Here is a tiny trained network, its code and every weight. The questions are about switching its units off for an input and a class, where a switched-off unit gives its printed mean instead of its output.

import numpy as np


def w(rows, s, z=0):
    codes = np.array(rows[::2]) - 128.0
    scale = np.full(codes.shape[1], s)
    scale[-1] = z or s
    return codes * scale


def f(y):
    return np.maximum(y, 0)


def log_softmax(a):
    a = a - a.max(-1, keepdims=True)
    return a - np.log(np.exp(a).sum(-1, keepdims=True))


def net(x, mask):
    res = np.array(x, float).reshape(1, 6) / 4 @ E
    y = f(res @ A[0][:, :-1].T + A[0][:, -1])
    res = res + np.where(mask, y, B[0][:, -1]) @ B[0][:, :-1]
    return log_softmax(res[-1] @ U[:, :-1].T + U[:, -1])


A, B = {}, {}
E = w([
[128,128,128,128],'x0',
[46,144,116,76],'x1',
[128,128,128,128],'x2',
[128,128,128,128],'x3',
[122,78,254,118],'x4',
[181,123,121,49],'x5',
],0.0086)
A[0] = w([
[133,123,134,130,128],'N1',
[144,124,125,103,132],'N2',
[72,132,124,90,132],'N3',
[142,124,125,106,133],'N4',
[76,129,132,208,219],'N5',
[115,127,125,130,129],'N6',
[221,125,136,190,239],'N7',
[128,128,133,137,157],'N8',
[197,129,124,24,143],'N9',
[130,120,125,122,133],'N10',
[128,126,118,131,159],'N11',
[124,127,122,141,168],'N12',
[119,130,128,140,162],'N13',
[137,133,117,134,144],'N14',
[116,128,120,133,165],'N15',
[117,110,249,111,133],'N16',
[145,132,120,140,145],'N17',
[117,135,120,121,128],'N18',
[159,120,123,81,136],'N19',
[157,134,108,148,156],'N20',
[21,135,120,57,137],'N21',
[136,142,32,142,253],'N22',
[148,123,150,141,133],'N23',
[150,135,114,143,150],'N24',
[100,130,130,169,185],'N25',
[145,124,125,102,132],'N26',
[127,134,127,137,156],'N27',
[136,129,141,132,130],'N28',
[148,121,150,140,131],'N29',
[145,133,119,140,146],'N30',
[104,115,154,110,99],'N31',
[91,133,132,184,199],'N32',
[77,145,81,99,131],'N33',
[155,116,175,143,130],'N34',
],0.019,0.0043)
B[0] = w([
[126,124,131,119,136],'N1',
[126,149,145,120,152],'N2',
[98,161,75,134,174],'N3',
[129,146,142,120,149],'N4',
[139,46,70,153,199],'N5',
[127,127,117,128,136],'N6',
[197,73,231,137,233],'N7',
[132,117,128,125,141],'N8',
[121,220,195,90,226],'N9',
[128,133,129,126,134],'N10',
[138,128,125,130,142],'N11',
[140,121,122,131,145],'N12',
[133,114,121,128,143],'N13',
[137,134,127,142,144],'N14',
[136,121,116,124,144],'N15',
[3,101,175,148,248],'N16',
[136,137,138,146,147],'N17',
[126,122,122,111,139],'N18',
[125,168,156,106,173],'N19',
[142,144,141,168,163],'N20',
[66,188,28,129,216],'N21',
[254,164,85,128,234],'N22',
[125,105,134,99,156],'N23',
[137,139,137,159,155],'N24',
[135,87,99,140,167],'N25',
[126,150,144,118,153],'N26',
[136,124,126,129,139],'N27',
[125,120,131,115,141],'N28',
[123,106,134,98,156],'N29',
[136,136,136,150,148],'N30',
[107,151,128,164,158],'N31',
[136,71,88,143,179],'N32',
[125,101,94,50,181],'N33',
[108,94,139,75,180],'N34',
],0.07,0.012)
U = w([
[225,74,133,224,175],'0',
[217,217,216,146,162],'1',
[90,2,174,145,197],'2',
[83,134,250,35,74],'3',
[148,105,18,101,135],'4',
[143,244,98,35,197],'5',
[13,100,68,243,93],'6',
[7,241,154,145,1],'7',
],0.0036,0.00075)

Each question gives the input, the list of numbers given to net, and the class t.
The units are the neurons (one row each of A and B). Each row of codes is followed by its name. A weight is (code - 128) times the scale printed after its matrix; where a second scale follows, it is the last column's (A, B and U).
mask holds one flag per neuron, in row order. A switched-off neuron (its flag False) gives its mean, the last column of its row in B, instead of its output. The means were averaged over made-up inputs and are rounded, as every weight is.
A unit's drop is (log p(t) with every unit on - log p(t) with that unit switched off) / (log p(t) with every unit on - log p(t) with every unit switched off).
The circuit of an input: a set's keep is (log p(t) with only the set's units on - log p(t) with every unit switched off) / (log p(t) with every unit on - log p(t) with every unit switched off). Starting from the 12 units with the biggest drops (on a tie, the unit counted first), units are removed one at a time, each time the one whose removal leaves the highest keep (on an exact tie, the one counted first), for as long as the keep stays at least 0.8.
units of the circuit, in order: the units of the circuit, biggest drop first
most important unit: the unit with the biggest drop
k most important neurons: the k neurons with the biggest drops, biggest first
drop when u is switched off: that unit's drop, to one decimal
input [-5,0,6,0,6,-1], class 2: units of the circuit, in order => N9
input [-6,-6,1,-1,-4,1], class 1: 2 most important neurons => N5, N32
input [5,0,-8,-8,0,7], class 1: units of the circuit, in order => N16, N21
input [-5,2,0,0,0,7], class 5: units of the circuit, in order => N16, N7
input [6,0,-4,5,-6,4], class 1: units of the circuit, in order => N21, N22
input [2,1,-8,-8,-5,0], class 4: units of the circuit, in order => N9, N33
input [5,-4,-1,-2,0,1], class 1: 2 most important neurons => N16, N5
input [-1,0,-2,-7,7,-1], class 2: 4 most important neurons => N21, N9, N34, N3
input [2,7,-1,-1,0,-1], class 4: 3 most important neurons => N16, N33, N9
input [0,7,6,-1,0,1], class 5: 2 most important neurons => N16, N5
input [-8,5,-2,0,1,-1], class 6: 2 most important neurons => N22, N9
input [-2,4,-2,1,-5,1], class 5: 2 most important neurons => N5, N32
input [4,6,4,-2,0,-5], class 4: 2 most important neurons => N16, N33
input [-2,0,2,-4,-8,5], class 1: units of the circuit, in order => N22
input [-7,1,1,8,-3,7], class 5: 2 most important neurons => N7, N33
input [0,3,5,-4,1,1], class 7: 2 most important neurons => N22, N5
input [7,2,-6,-8,-6,2], class 5: drop when N7 is switched off => 0.2
input [-8,8,-5,1,-6,0], class 4: drop when N9 is switched off => 0.9
input [-1,-2,-6,7,-2,4], class 1: drop when N9 is switched off => 0.0
input [-7,-1,7,5,3,-5], class 2: most important unit => N21
input [-5,2,-1,-6,-5,0], class 4: drop when N7 is switched off => 0.1
input [6,1,-4,-7,1,-6], class 6: 2 most important neurons => N7, N22
